Below are the code and all the weights of a small trained network. Each question names an input and a target symbol and asks about switching units off, where a switched-off unit gives its printed mean instead of its output.

import numpy as np


def w(rows, s, z=0):
    codes = np.array(rows[::2]) - 128.0
    scale = np.full(codes.shape[1], s)
    scale[-1] = z or s
    return codes * scale


def norm(h):
    return h / np.sqrt((h * h).mean(-1, keepdims=True) + 1e-5)


def f(y):
    return np.maximum(y, 0)


def softmax(a):
    e = np.exp(a - a.max(-1, keepdims=True))
    return e / e.sum(-1, keepdims=True)


def log_softmax(a):
    a = a - a.max(-1, keepdims=True)
    return a - np.log(np.exp(a).sum(-1, keepdims=True))


def net(x, mask):
    ids = ['ΘΠΣβδμτ'.index(c) for c in x.split()]
    T = len(ids)
    res = E[ids] + P[:T]
    u = 0
    for l in range(2):
        q, k, v = (norm(res) @ M[l].T for M in (Q, K, V))
        z = softmax(np.where(np.tri(T) > 0, q @ k.T / 2**0.5, -1e9)) @ v
        res = res + np.where(mask[u], z, O[l][:, -1]) @ O[l][:, :-1]
        u += 1
        y = f(norm(res) @ A[l][:, :-1].T + A[l][:, -1])
        res = res + np.where(mask[u : u + 4], y, B[l][:, -1]) @ B[l][:, :-1]
        u += 4
    return log_softmax(norm(res)[-1] @ U[:, :-1].T + U[:, -1])


Q, K, V, O, A, B = {}, {}, {}, {}, {}, {}
E = w([
[121,147,54,123,102,165,153,153,157,95],'Θ',
[82,113,65,172,111,161,129,134,113,100],'Π',
[107,112,35,119,129,140,147,149,113,90],'Σ',
[119,9,101,182,158,97,42,56,162,182],'β',
[48,79,136,164,216,84,167,217,177,220],'δ',
[149,178,153,166,119,100,131,23,107,128],'μ',
[119,139,148,121,163,120,55,177,140,94],'τ',
],0.011)
P = w([
[45,177,143,96,127,254,46,104,72,192],'0',
[103,109,160,115,89,147,100,158,164,159],'1',
[76,101,93,169,101,149,104,115,134,90],'2',
[122,87,94,176,111,126,115,119,141,91],'3',
[132,79,83,176,92,120,133,118,149,103],'4',
[140,60,89,189,83,115,146,110,152,105],'5',
[136,35,89,191,54,105,168,114,151,110],'6',
[155,87,71,162,80,84,161,113,177,124],'7',
],0.0048)
Q[0] = w([
[125,122,83,111,104,174,58,139,122,76],'L0H1',
[149,58,234,110,159,69,73,138,152,254],'L0H1',
],0.0077)
K[0] = w([
[45,153,144,68,180,144,80,157,98,162],'L0H1',
[125,126,140,159,123,63,153,146,202,1],'L0H1',
],0.0067)
V[0] = w([
[172,50,119,79,139,132,90,130,70,80],'L0H1',
[154,164,102,153,104,105,204,4,81,169],'L0H1',
],0.0042)
O[0] = w([
[254,93,106,58,79,122,95,166,66,167,8],'L0H1',
[148,109,111,203,163,123,58,186,189,83,134],'L0H1',
],0.0095,0.0011)
A[0] = w([
[148,136,98,89,140,94,170,100,112,120,47],'L0N1',
[120,170,156,81,108,121,169,51,59,138,190],'L0N2',
[103,138,167,137,155,79,2,141,104,75,167],'L0N3',
[129,110,168,142,123,134,146,132,119,110,9],'L0N4',
],0.0061,0.0014)
B[0] = w([
[68,115,122,187,154,150,103,195,147,70,158],'L0N1',
[163,102,182,122,133,32,155,212,166,175,217],'L0N2',
[131,146,145,3,91,104,171,143,55,181,255],'L0N3',
[139,157,145,124,170,152,112,99,141,98,128],'L0N4',
],0.0073,0.0036)
Q[1] = w([
[92,132,1,110,16,244,188,202,74,50],'L1H1',
[142,99,116,75,117,142,120,172,121,178],'L1H1',
],0.0076)
K[1] = w([
[60,254,110,22,236,220,29,125,47,233],'L1H1',
[163,200,190,60,137,114,123,104,71,82],'L1H1',
],0.005)
V[1] = w([
[144,94,55,111,158,146,239,165,178,93],'L1H1',
[173,254,139,129,71,179,171,146,154,121],'L1H1',
],0.0054)
O[1] = w([
[79,114,185,155,55,226,145,234,142,177,4],'L1H1',
[87,209,175,158,78,2,37,155,85,24,78],'L1H1',
],0.008,0.0026)
A[1] = w([
[97,115,109,153,132,227,176,253,123,189,63],'L1N1',
[99,130,20,199,124,110,199,121,102,114,134],'L1N2',
[200,157,211,147,164,39,149,142,149,149,4],'L1N3',
[120,95,82,164,64,132,82,128,96,162,192],'L1N4',
],0.0057,0.0031)
B[1] = w([
[218,106,168,207,197,58,131,124,109,47,252],'L1N1',
[116,207,254,103,173,152,57,147,107,189,252],'L1N2',
[151,145,15,240,212,86,47,121,179,89,172],'L1N3',
[244,93,71,93,67,120,109,166,154,175,209],'L1N4',
],0.0056,0.0048)
U = w([
[35,107,147,166,2,126,96,179,151,89,253],'Θ',
[134,207,153,127,160,197,19,170,125,206,69],'Π',
[251,103,137,173,110,181,118,191,61,62,91],'Σ',
[148,73,25,90,133,179,127,93,163,152,159],'β',
[50,130,197,195,196,150,196,124,154,138,143],'δ',
[127,149,71,206,179,46,73,68,153,64,77],'μ',
[154,171,196,47,78,41,172,123,70,170,122],'τ',
],0.0062,0.003)

Each question gives the input, a string of symbols that net reads in full, and the target symbol t.
The units are the heads (2 rows each of Q, K, V and O) and the neurons (one row each of A and B). Each row of codes is followed by its name. A weight is (code - 128) times the scale printed after its matrix; where a second scale follows, it is the last column's (O, A, B and U).
mask holds one flag per unit, layer by layer, with each layer's heads first. A switched-off unit (its flag False) gives its mean, the last column of its rows in O or B, instead of its output. The means were averaged over made-up inputs and are rounded, as every weight is.
A unit's drop is (log p(t) with every unit on - log p(t) with that unit switched off) / (log p(t) with every unit on - log p(t) with every unit switched off).
The circuit of an input: a set's keep is (log p(t) with only the set's units on - log p(t) with every unit switched off) / (log p(t) with every unit on - log p(t) with every unit switched off). Starting from all 10 units, units are removed one at a time, each time the one whose removal leaves the highest keep (on an exact tie, the one counted first), for as long as the keep stays at least 0.8.
circuit, biggest first: the units of the circuit, biggest drop first
top k neurons: the k neurons with the biggest drops, biggest first
k most important neurons of layer l: the k neurons of layer l with the biggest drops, biggest first
drop of u: that unit's drop, to one decimal
input μ μ δ μ, target δ: top 4 neurons -> [L0N2, L0N3, L1N4, L1N3]
input β μ Θ μ Θ δ μ, target Θ: circuit, biggest first -> [L1H1]
input Π Σ Θ μ Σ Σ μ Σ, target Π: circuit, biggest first -> [L1N2, L1N1]
input δ Σ Π β μ Σ δ μ, target Σ: top 2 neurons -> [L0N2, L0N3]
input τ Θ μ β μ β μ, target β: top 2 neurons -> [L0N2, L1N1]
input Σ μ δ μ, target δ: circuit, biggest first -> [L0H1, L1H1, L0N2, L0N3]
input μ Σ μ, target Σ: top 2 neurons -> [L0N3, L1N1]
input δ β Σ Σ, target δ: circuit, biggest first -> [L0H1, L1H1, L1N2]
input Σ δ μ τ μ Σ Π, target Σ: circuit, biggest first -> [L1H1, L1N1, L0H1]
input Σ τ μ τ τ β Θ Π, target Σ: circuit, biggest first -> [L1H1, L0H1, L0N2, L1N1]
input β τ μ Σ, target β: circuit, biggest first -> [L1H1, L0N2, L0H1]
input μ Π μ, target Π: top 3 neurons -> [L0N2, L1N1, L0N3]
input Π β δ μ Θ, target Π: top 2 neurons -> [L1N2, L0N3]
input μ τ Π μ β, target β: most important neuron of layer 1 -> [L1N1]
input Θ Π τ μ Σ Π, target Θ: drop of L0H1 -> 0.1
input β μ μ Θ, target β: drop of L1H1 -> 1.4
input Π Π Σ Σ, target Π: drop of L1N2 -> 0.9
